Here is a tiny trained network, its code and every weight. The questions are about switching its units off for an input and a class, where a switched-off unit gives its printed mean instead of its output.

import numpy as np


def w(rows, s, z=0):
    codes = np.array(rows[::2]) - 128.0
    scale = np.full(codes.shape[1], s)
    scale[-1] = z or s
    return codes * scale


def f(y):
    return y / 2 * (1 + np.tanh(0.7978845608 * (y + 0.044715 * y**3)))


def log_softmax(a):
    a = a - a.max(-1, keepdims=True)
    return a - np.log(np.exp(a).sum(-1, keepdims=True))


def net(x, mask):
    res = np.array(x, float).reshape(1, 6) / 4 @ E
    y = f(res @ A[0][:, :-1].T + A[0][:, -1])
    res = res + np.where(mask, y, B[0][:, -1]) @ B[0][:, :-1]
    return log_softmax(res[-1] @ U[:, :-1].T + U[:, -1])


A, B = {}, {}
E = w([
[197,35,228,117,155,85],'x0',
[222,249,154,133,74,103],'x1',
[138,153,123,124,157,128],'x2',
[122,160,140,142,152,131],'x3',
[158,116,55,244,168,22],'x4',
[126,132,131,132,128,128],'x5',
],0.011)
A[0] = w([
[85,93,53,181,134,145,123],'n0',
[106,44,138,125,151,128,117],'n1',
[164,143,38,145,88,117,186],'n2',
[123,173,108,96,93,128,126],'n3',
[87,76,110,192,185,90,145],'n4',
[108,78,166,119,219,141,159],'n5',
[115,98,108,63,166,151,157],'n6',
[149,175,210,93,112,167,158],'n7',
[97,114,93,107,207,150,228],'n8',
[89,179,81,148,93,116,188],'n9',
[107,123,47,157,134,138,203],'n10',
[77,115,120,150,159,174,155],'n11',
[97,100,177,102,143,157,152],'n12',
[103,150,99,117,74,169,152],'n13',
[10,152,67,155,108,112,156],'n14',
[71,92,110,74,117,136,255],'n15',
[218,178,165,118,99,138,205],'n16',
[50,109,81,61,154,130,182],'n17',
[46,132,58,58,141,158,136],'n18',
[201,160,143,174,101,41,163],'n19',
[134,82,69,111,164,107,147],'n20',
[172,175,146,50,117,191,205],'n21',
[167,93,148,115,102,130,159],'n22',
],0.013,0.0058)
B[0] = w([
[140,192,158,149,85,57,205],'n0',
[182,127,127,163,194,145,204],'n1',
[190,213,33,111,107,165,205],'n2',
[159,96,95,225,86,179,177],'n3',
[170,161,135,186,92,54,225],'n4',
[178,155,254,215,186,178,209],'n5',
[125,162,133,142,193,206,182],'n6',
[99,64,188,108,90,144,229],'n7',
[148,207,243,140,94,139,200],'n8',
[200,217,103,131,94,206,208],'n9',
[135,203,125,135,98,149,206],'n10',
[90,192,161,72,138,86,179],'n11',
[158,114,206,93,229,165,192],'n12',
[150,171,134,189,73,217,189],'n13',
[96,205,116,59,64,100,223],'n14',
[106,180,211,151,155,178,217],'n15',
[77,25,53,118,67,111,241],'n16',
[61,238,146,64,139,115,210],'n17',
[60,158,132,148,103,123,214],'n18',
[83,74,39,57,234,99,234],'n19',
[146,175,178,186,87,74,181],'n20',
[104,41,166,198,85,197,247],'n21',
[112,89,179,128,164,92,172],'n22',
],0.0067,0.014)
U = w([
[40,177,130,89,150,173,248],'0',
[146,118,95,225,58,201,100],'1',
[168,128,194,104,181,153,68],'2',
[120,33,154,99,106,120,157],'3',
[170,189,156,102,77,55,83],'4',
[176,158,28,162,133,170,151],'5',
[166,122,145,250,162,72,35],'6',
[121,92,88,64,188,14,111],'7',
],0.012,0.0016)

Each question gives the input, the list of numbers given to net, and the class t.
The units are the neurons (one row each of A and B). Each row of codes is followed by its name. A weight is (code - 128) times the scale printed after its matrix; where a second scale follows, it is the last column's (A, B and U).
mask holds one flag per neuron, in row order. A switched-off neuron (its flag False) gives its mean, the last column of its row in B, instead of its output. The means were averaged over made-up inputs and are rounded, as every weight is.
A unit's drop is (log p(t) with every unit on - log p(t) with that unit switched off) / (log p(t) with every unit on - log p(t) with every unit switched off).
The circuit of an input: a set's keep is (log p(t) with only the set's units on - log p(t) with every unit switched off) / (log p(t) with every unit on - log p(t) with every unit switched off). Starting from the 12 units with the biggest drops (on a tie, the unit counted first), units are removed one at a time, each time the one whose removal leaves the highest keep (on an exact tie, the one counted first), for as long as the keep stays at least 0.8.
circuit, biggest first: the units of the circuit, biggest drop first
k most important neurons: the k neurons with the biggest drops, biggest first
drop when u is switched off: that unit's drop, to one decimal
input [-5,2,-4,1,7,5], class 5: circuit, biggest first	[n2]
input [5,1,-6,-5,5,3], class 7: circuit, biggest first	[n19 n21]
input [1,0,-3,2,-1,4], class 2: circuit, biggest first	[n16 n18]
input [0,4,8,-6,-6,3], class 1: 3 most important neurons	[n19 n21 n3]
input [4,-7,6,-2,2,1], class 6: 2 most important neurons	[n4 n20]
input [0,8,0,-3,-4,5], class 1: 2 most important neurons	[n3 n21]
input [1,-7,-2,-7,3,-2], class 6: 2 most important neurons	[n1 n5]
input [4,-8,5,-5,0,3], class 2: 2 most important neurons	[n12 n17]
input [6,5,-2,-7,1,1], class 7: drop when n19 is switched off	0.2
input [-1,2,-8,-2,1,4], class 5: drop when n7 is switched off	0.1
input [7,-7,-7,5,1,-5], class 6: 2 most important neurons	[n4 n20]
input [-1,4,5,-5,1,4], class 5: drop when n19 is switched off	0.1
